[[137 153 111 113 127 152]
 [105 108 149 156 136 110]
 [147 157 112 108 114 150]
 [145 157 109 108 117 153]
 [105 111 148 155 137 112]
 [106 113 148 153 136 113]
 [105 107 149 157 136 110]
 [105 110 148 155 137 112]
 [145 146 117 116 112 141]
 [133 149 114 116 126 149]]
->
[[153 111 113 127 152 137]
 [108 149 156 136 110 105]
 [157 112 108 114 150 147]
 [157 109 108 117 153 145]
 [111 148 155 137 112 105]
 [113 148 153 136 113 106]
 [107 149 157 136 110 105]
 [110 148 155 137 112 105]
 [146 117 116 112 141 145]
 [149 114 116 126 149 133]]

[[135 141 121 127 138 130]
 [124 140 102 131 120 129]
 [134 131 116 123 127 130]
 [128 138 125 115 126 125]]
->
[[141 121 127 138 130 135]
 [140 102 131 120 129 124]
 [131 116 123 127 130 134]
 [138 125 115 126 125 128]]

[[110 113 136]
 [113 106 144]
 [117 105 140]
 [138 153 126]
 [122 154 123]
 [137 101 118]
 [118 134 141]]
->
[[113 136 110]
 [106 144 113]
 [105 140 117]
 [153 126 138]
 [154 123 122]
 [101 118 137]
 [134 141 118]]

[[132 149 142 108 114 100 115 107 114 129 134 122 129 125 135 133]
 [125 125 131 131 122 127 120 131 130 128 129 128 127 125 126 129]
 [136 132 132 125 128 122 130 123 128 129 126 125 127 127 122 134]
 [121 121 133 132 116 126 111 132 130 130 134 126 126 121 121 134]
 [123 118 127 137 124 135 122 137 134 128 127 130 126 125 124 127]
 [125 125 132 130 120 126 118 130 129 128 129 127 127 124 126 130]]
->
[[149 142 108 114 100 115 107 114 129 134 122 129 125 135 133 132]
 [125 131 131 122 127 120 131 130 128 129 128 127 125 126 129 125]
 [132 132 125 128 122 130 123 128 129 126 125 127 127 122 134 136]
 [121 133 132 116 126 111 132 130 130 134 126 126 121 121 134 121]
 [118 127 137 124 135 122 137 134 128 127 130 126 125 124 127 123]
 [125 132 130 120 126 118 130 129 128 129 127 127 124 126 130 125]]

[[125 128 135 129 127 129 128 128 129 129 129 128 124]
 [133 130 122 125 128 128 119 128 126 128 126 125 134]
 [120 132 145 131 125 129 135 128 136 134 130 119 124]
 [135 129 125 129 130 128 126 128 130 130 127 123 132]
 [135 127 127 120 129 129  99 127 119 124 123 130 130]]
->
[[128 135 129 127 129 128 128 129 129 129 128 124 125]
 [130 122 125 128 128 119 128 126 128 126 125 134 133]
 [132 145 131 125 129 135 128 136 134 130 119 124 120]
 [129 125 129 130 128 126 128 130 130 127 123 132 135]
 [127 127 120 129 129  99 127 119 124 123 130 130 135]]

[[107 152 130 133 111]
 [100 112 147 109 122]
 [150 112 137 136 116]
 [141 116 146 138 126]
 [141 125 116 115 117]
 [114 156 142 140 101]]
->
[[152 130 133 111 107]
 [112 147 109 122 100]
 [112 137 136 116 150]
 [116 146 138 126 141]
 [125 116 115 117 141]
 [156 142 140 101 114]]

[[131 135 125 121]
 [114 110 124 133]
 [130 110 118 137]
 [106 118 134 117]]
->
[[135 125 121 131]
 [110 124 133 114]
 [110 118 137 130]
 [118 134 117 106]]

[[125 139 119 132 127 125 132 127 144 133 124 134 126]
 [127 140 126 127 126 130 130 127 150 130 123 126 128]
 [125 124 119 130 129 127 132 128 107 134 125 133 123]
 [135 122 130 129 130 126 123 127 124 128 134 127 123]
 [134 137 125 121 131 134 133 134 136 123 132 124 129]
 [128 121 132 130 127 128 122 125 124 126 128 116 132]
 [125 107 125 133 118 119 119 125 116 129 125 127 124]]
->
[[139 119 132 127 125 132 127 144 133 124 134 126 125]
 [140 126 127 126 130 130 127 150 130 123 126 128 127]
 [124 119 130 129 127 132 128 107 134 125 133 123 125]
 [122 130 129 130 126 123 127 124 128 134 127 123 135]
 [137 125 121 131 134 133 134 136 123 132 124 129 134]
 [121 132 130 127 128 122 125 124 126 128 116 132 128]
 [107 125 133 118 119 119 125 116 129 125 127 124 125]]

[[125 120 129 130 131 136 136 140 132]
 [126 116 128 122 127 125 138 122 123]
 [128 123 128 130 132 114 136 110 133]
 [126 119 129 129 128 134 131 151 125]
 [129 116 128 129 128 121 132 119 128]
 [133 132 136 129 132 128 133 119 138]
 [132 151 127 129 129 123 110 126 133]
 [129 119 129 124 125 125 128 117 122]
 [132 130 128 127 129 131 129 134 128]
 [121 105 126 134 128 129 138 125 130]]
->
[[120 129 130 131 136 136 140 132 125]
 [116 128 122 127 125 138 122 123 126]
 [123 128 130 132 114 136 110 133 128]
 [119 129 129 128 134 131 151 125 126]
 [116 128 129 128 121 132 119 128 129]
 [132 136 129 132 128 133 119 138 133]
 [151 127 129 129 123 110 126 133 132]
 [119 129 124 125 125 128 117 122 129]
 [130 128 127 129 131 129 134 128 132]
 [105 126 134 128 129 138 125 130 121]]
---
[[126 120 124 136 122 128 120 123 119 116 135 124 129 126]
 [131 115 120 131 101 137 119 111 121 112 136 130 111 116]]
->
[[116 111 130 136 112 121 111 119 137 101 131 120 115 131]
 [126 129 124 135 116 119 123 120 128 122 136 124 120 126]]

[[125 132 151 149 152 147 129]
 [128 135 107 113 112 134 129]
 [127 122 138 130 152 128 124]
 [135 123 122 128 128 138 127]
 [128 127 128 123 119 125 127]
 [138 126 125 114 116 117 128]
 [131 139 112 114 108 137 129]
 [119 130 115 142  99 118 132]
 [128 127 133 125 120 111 125]]
->
[[125 111 120 125 133 127 128]
 [132 118  99 142 115 130 119]
 [129 137 108 114 112 139 131]
 [128 117 116 114 125 126 138]
 [127 125 119 123 128 127 128]
 [127 138 128 128 122 123 135]
 [124 128 152 130 138 122 127]
 [129 134 112 113 107 135 128]
 [129 147 152 149 151 132 125]]

[[117 115 120 130 134 129 137 140 133 122]
 [146 133 128 132 136 120 119 116 124 137]
 [133 126 107 136 109 139 143 127 137 123]
 [122 129 144 137 103 126 129 122 138 116]
 [142 139 129 132 127 115 112 117 121 136]
 [128 122 126 132 128 127 131 126 132 125]]
->
[[125 132 126 131 127 128 132 126 122 128]
 [136 121 117 112 115 127 132 129 139 142]
 [116 138 122 129 126 103 137 144 129 122]
 [123 137 127 143 139 109 136 107 126 133]
 [137 124 116 119 120 136 132 128 133 146]
 [122 133 140 137 129 134 130 120 115 117]]

[[109 129 146 141]
 [123 147 107 127]
 [124 105 144 141]
 [124 147 106 127]]
->
[[127 106 147 124]
 [141 144 105 124]
 [127 107 147 123]
 [141 146 129 109]]

[[140 121 140 123 130 136 123 109 131]
 [157 107 108 116 119 113 113 152 123]
 [136 107 135 138 107 130 127 137 142]
 [125 125 132 129 128 125 127 129 130]
 [130 131 132 139 127 122 127 130 124]
 [139 115 128 118 142 117 110 133 133]
 [133 124 125 121 121 122 129 129 134]]
->
[[134 129 129 122 121 121 125 124 133]
 [133 133 110 117 142 118 128 115 139]
 [124 130 127 122 127 139 132 131 130]
 [130 129 127 125 128 129 132 125 125]
 [142 137 127 130 107 138 135 107 136]
 [123 152 113 113 119 116 108 107 157]
 [131 109 123 136 130 123 140 121 140]]

[[134 132 130 134 131 125 135 132 125 133 124 133 135 132 125]
 [122 125 127 123 127 137 120 126 125 131 119 123 126 124 128]
 [129 138 123 125 128 115 134 128 128 129 140 126 122 135 130]
 [125 144 115 117 128 108 132 126 128 129 152 119 112 138 133]
 [122 125 127 123 127 137 120 126 125 131 119 123 126 124 129]
 [126 116 133 133 125 133 126 125 139 114 134 133 129 120 128]]
->
[[128 120 129 133 134 114 139 125 126 133 125 133 133 116 126]
 [129 124 126 123 119 131 125 126 120 137 127 123 127 125 122]
 [133 138 112 119 152 129 128 126 132 108 128 117 115 144 125]
 [130 135 122 126 140 129 128 128 134 115 128 125 123 138 129]
 [128 124 126 123 119 131 125 126 120 137 127 123 127 125 122]
 [125 132 135 133 124 133 125 132 135 125 131 134 130 132 134]]
